Below are the code and all the weights of a small trained network. Each question names an input and a class and asks about switching units off, where a switched-off unit gives its printed mean instead of its output.

import numpy as np


def w(rows, s, z=0):
    codes = np.array(rows[::2]) - 128.0
    scale = np.full(codes.shape[1], s)
    scale[-1] = z or s
    return codes * scale


def f(y):
    return y / 2 * (1 + np.tanh(0.7978845608 * (y + 0.044715 * y**3)))


def log_softmax(a):
    a = a - a.max(-1, keepdims=True)
    return a - np.log(np.exp(a).sum(-1, keepdims=True))


def net(x, mask):
    res = np.array(x, float).reshape(1, 2) / 4 @ E
    y = f(res @ A[0][:, :-1].T + A[0][:, -1])
    res = res + np.where(mask, y, B[0][:, -1]) @ B[0][:, :-1]
    return log_softmax(res[-1] @ U[:, :-1].T + U[:, -1])


A, B = {}, {}
E = w([
[101,173,100,171,163,63,216,121,75,58,145],'x0',
[23,189,118,138,82,118,11,77,81,147,102],'x1',
],0.012)
A[0] = w([
[27,188,104,127,54,123,99,51,61,155,108,139],'N0',
[199,112,154,140,163,105,224,146,204,151,153,102],'N1',
[127,136,121,65,99,193,60,171,208,183,145,134],'N2',
[113,178,98,232,161,36,211,70,52,71,140,120],'N3',
[99,88,144,112,116,126,126,138,115,108,127,214],'N4',
[141,144,122,111,135,132,153,120,156,120,95,252],'N5',
[88,97,125,154,155,114,121,130,156,135,154,189],'N6',
[145,97,199,75,107,148,137,81,193,254,53,125],'N7',
[131,114,130,71,178,172,180,161,200,135,143,92],'N8',
[53,184,108,153,113,118,64,88,89,177,119,61],'N9',
[80,199,84,174,136,61,204,145,100,63,144,74],'N10',
[185,96,119,110,168,169,177,167,151,80,159,72],'N11',
[168,105,156,79,74,194,77,125,177,204,121,62],'N12',
],0.011,0.017)
B[0] = w([
[142,111,128,183,99,81,170,141,174,149,130,238],'N0',
[108,95,84,179,99,64,152,122,184,198,102,223],'N1',
[168,174,125,111,182,138,129,160,86,125,164,212],'N2',
[204,160,146,102,161,163,69,146,97,110,132,242],'N3',
[117,185,169,123,122,129,173,198,148,82,144,207],'N4',
[80,145,206,159,148,143,167,216,153,80,185,252],'N5',
[100,137,161,140,139,171,160,130,155,89,140,180],'N6',
[169,155,96,83,163,149,124,133,85,106,141,204],'N7',
[127,106,79,127,69,95,121,33,102,178,109,175],'N8',
[128,44,62,184,79,50,141,77,160,209,91,188],'N9',
[208,134,56,66,167,153,49,111,39,145,144,197],'N10',
[127,98,80,156,74,91,107,91,127,191,67,187],'N11',
[217,136,121,83,157,143,10,74,100,133,122,189],'N12',
],0.014,0.017)
U = w([
[193,160,110,87,179,148,70,134,51,126,150,100],'0',
[128,105,97,163,36,62,152,125,170,211,125,103],'1',
[82,173,202,139,145,153,217,168,175,6,174,255],'2',
[101,102,121,92,117,149,132,90,93,119,117,94],'3',
[103,126,91,83,133,146,110,122,144,124,112,100],'4',
[96,111,123,120,105,172,142,91,122,97,112,95],'5',
[98,124,137,115,113,150,158,90,95,125,140,94],'6',
],0.015,0.0094)

Each question gives the input, the list of numbers given to net, and the class t.
The units are the neurons (one row each of A and B). Each row of codes is followed by its name. A weight is (code - 128) times the scale printed after its matrix; where a second scale follows, it is the last column's (A, B and U).
mask holds one flag per neuron, in row order. A switched-off neuron (its flag False) gives its mean, the last column of its row in B, instead of its output. The means were averaged over made-up inputs and are rounded, as every weight is.
A unit's drop is (log p(t) with every unit on - log p(t) with that unit switched off) / (log p(t) with every unit on - log p(t) with every unit switched off).
The circuit of an input: a set's keep is (log p(t) with only the set's units on - log p(t) with every unit switched off) / (log p(t) with every unit on - log p(t) with every unit switched off). Starting from the 12 units with the biggest drops (on a tie, the unit counted first), units are removed one at a time, each time the one whose removal leaves the highest keep (on an exact tie, the one counted first), for as long as the keep stays at least 0.8.
units of the circuit, in order: the units of the circuit, biggest drop first
top k neurons: the k neurons with the biggest drops, biggest first
drop of u: that unit's drop, to one decimal
input [5,-8], class 1: units of the circuit, in order	(N1)
input [-3,-3], class 2: units of the circuit, in order	(N10, N9)
input [3,4], class 1: top 2 neurons	(N9, N0)
input [3,-4], class 1: top 3 neurons	(N1, N11, N2)
input [5,-6], class 1: top 2 neurons	(N1, N11)
input [3,-3], class 2: top 2 neurons	(N12, N9)
input [2,3], class 2: top 2 neurons	(N1, N11)
input [-3,5], class 1: drop of N9	0.9
input [5,7], class 1: drop of N0	2.4
input [2,-3], class 2: drop of N9	0.3
input [-5,8], class 1: top 2 neurons	(N9, N0)
